Here is a tiny trained network, its code and every weight. The questions are about switching its units off for an input and a target symbol, where a switched-off unit gives its printed mean instead of its output.

import numpy as np


def w(rows, s, z=0):
    codes = np.array(rows[::2]) - 128.0
    scale = np.full(codes.shape[1], s)
    scale[-1] = z or s
    return codes * scale


def norm(h):
    return h / np.sqrt((h * h).mean(-1, keepdims=True) + 1e-5)


def f(y):
    return np.maximum(y, 0)


def softmax(a):
    e = np.exp(a - a.max(-1, keepdims=True))
    return e / e.sum(-1, keepdims=True)


def log_softmax(a):
    a = a - a.max(-1, keepdims=True)
    return a - np.log(np.exp(a).sum(-1, keepdims=True))


def net(x, mask):
    ids = ['ΓΔΘΛΠΣαεζημξτφψω'.index(c) for c in x.split()]
    T = len(ids)
    res = E[ids] + P[:T]
    r = norm(res)
    for j in range(2):
        rows = slice(3 * j, 3 * j + 3)
        q, k, v = (r @ M[0][rows].T for M in (Q, K, V))
        z = softmax(np.where(np.tri(T) > 0, q @ k.T / 3**0.5, -1e9)) @ v
        o = O[0][rows]
        res = res + np.where(mask[j], z, o[:, -1]) @ o[:, :-1]
    y = f(norm(res) @ A[0][:, :-1].T + A[0][:, -1])
    res = res + np.where(mask[2:6], y, B[0][:, -1]) @ B[0][:, :-1]
    return log_softmax(norm(res)[-1] @ U[:, :-1].T + U[:, -1])


Q, K, V, O, A, B = {}, {}, {}, {}, {}, {}
E = w([
[229,93,177,203],'Γ',
[123,123,66,121],'Δ',
[157,155,85,107],'Θ',
[144,152,99,105],'Λ',
[239,130,182,193],'Π',
[233,96,177,202],'Σ',
[150,146,52,118],'α',
[77,152,156,148],'ε',
[162,146,84,116],'ζ',
[255,122,175,217],'η',
[170,153,58,109],'μ',
[161,139,86,117],'ξ',
[230,95,176,203],'τ',
[165,151,93,119],'φ',
[123,141,93,111],'ψ',
[136,208,117,63],'ω',
],0.0086)
P = w([
[178,89,192,1],'0',
[166,229,189,81],'1',
[155,213,160,119],'2',
[151,206,142,147],'3',
[151,200,135,169],'4',
[142,192,124,178],'5',
[147,179,120,182],'6',
[145,170,124,181],'7',
[135,155,115,187],'8',
],0.0033)
Q[0] = w([
[222,47,110,122],'head 1',
[50,121,101,93],'head 1',
[135,169,182,138],'head 1',
[160,155,128,85],'head 2',
[78,119,158,103],'head 2',
[164,104,251,165],'head 2',
],0.011)
K[0] = w([
[132,103,99,12],'head 1',
[101,230,52,220],'head 1',
[110,97,172,146],'head 1',
[173,113,112,92],'head 2',
[100,200,148,96],'head 2',
[164,112,216,124],'head 2',
],0.011)
V[0] = w([
[111,113,2,171],'head 1',
[155,186,108,202],'head 1',
[135,64,185,144],'head 1',
[95,153,151,196],'head 2',
[66,108,161,131],'head 2',
[170,103,52,108],'head 2',
],0.0079)
O[0] = w([
[255,116,242,141,55],'head 1',
[208,47,27,92,178],'head 1',
[69,53,180,156,31],'head 1',
[173,122,200,91,91],'head 2',
[214,152,122,134,4],'head 2',
[11,198,110,82,205],'head 2',
],0.0057,0.0034)
A[0] = w([
[254,109,199,213,53],'neuron 1',
[131,61,133,168,4],'neuron 2',
[132,44,77,160,150],'neuron 3',
[32,106,98,37,252],'neuron 4',
],0.0061,0.0021)
B[0] = w([
[53,82,125,1,171],'neuron 1',
[143,145,30,115,137],'neuron 2',
[177,180,145,141,164],'neuron 3',
[57,247,130,51,254],'neuron 4',
],0.0052,0.0053)
U = w([
[120,155,198,162,34],'Γ',
[121,116,154,120,9],'Δ',
[182,147,210,135,125],'Θ',
[106,70,107,154,101],'Λ',
[106,130,178,143,22],'Π',
[126,123,166,119,1],'Σ',
[203,130,186,104,94],'α',
[92,142,158,250,118],'ε',
[185,180,38,163,194],'ζ',
[108,71,106,158,74],'η',
[111,88,117,148,55],'μ',
[139,118,169,115,41],'ξ',
[181,121,166,98,62],'τ',
[220,91,70,33,82],'φ',
[45,192,109,82,218],'ψ',
[146,125,172,112,39],'ω',
],0.014,0.0037)

Each question gives the input, a string of symbols that net reads in full, and the target symbol t.
The units are the heads (3 rows each of Q, K, V and O) and the neurons (one row each of A and B). Each row of codes is followed by its name. A weight is (code - 128) times the scale printed after its matrix; where a second scale follows, it is the last column's (O, A, B and U).
mask holds one flag per unit, heads first, then neurons. A switched-off unit (its flag False) gives its mean, the last column of its rows in O or B, instead of its output. The means were averaged over made-up inputs and are rounded, as every weight is.
A unit's drop is (log p(t) with every unit on - log p(t) with that unit switched off) / (log p(t) with every unit on - log p(t) with every unit switched off).
The circuit of an input: a set's keep is (log p(t) with only the set's units on - log p(t) with every unit switched off) / (log p(t) with every unit on - log p(t) with every unit switched off). Starting from all 6 units, units are removed one at a time, each time the one whose removal leaves the highest keep (on an exact tie, the one counted first), for as long as the keep stays at least 0.8.
circuit, biggest first: the units of the circuit, biggest drop first
top k neurons: the k neurons with the biggest drops, biggest first
which heads matter: for each layer, one digit per head in row order, 1 if its drop is at least 0.15 and else 0, layers parted by /
drop of u: that unit's drop, to one decimal
input ε α ψ Δ ε Θ Σ τ, target ε: which heads matter : 11
input η Δ Λ α Π, target φ: which heads matter : 00
input ψ α Δ μ ζ α μ ε ψ, target ζ: circuit, biggest first : head 1; head 2; neuron 1
input ψ μ ε ω Γ ψ Δ Λ Δ, target ζ: which heads matter : 10
input ζ μ α α Δ ε Π Δ Δ, target φ: which heads matter : 10
input ε ε μ η, target ε: which heads matter : 11
input ε ψ ψ μ Σ τ α ε, target ζ: circuit, biggest first : head 2; head 1; neuron 3; neuron 4
input ε α ζ ψ Σ, target ε: top neuron : neuron 4
input η μ Δ α Σ, target φ: circuit, biggest first : neuron 1; neuron 4
input ε α ε α ω ε Δ ψ η, target ε: circuit, biggest first : head 1; head 2
input ε ε Δ Γ Π Δ ε, target φ: top 2 neurons : neuron 1; neuron 4
input ε ε Δ Π μ ξ ε Θ Δ, target ζ: top 2 neurons : neuron 1; neuron 4
input ε ε ε, target φ: drop of head 1 : 0.1
input η ζ Δ ε ξ Θ Δ Δ Σ, target φ: drop of head 1 : 0.0
input ε Θ Δ ω Γ, target ε: drop of head 2 : 0.4
input Σ ε ξ Λ α ε, target ζ: top neuron : neuron 4
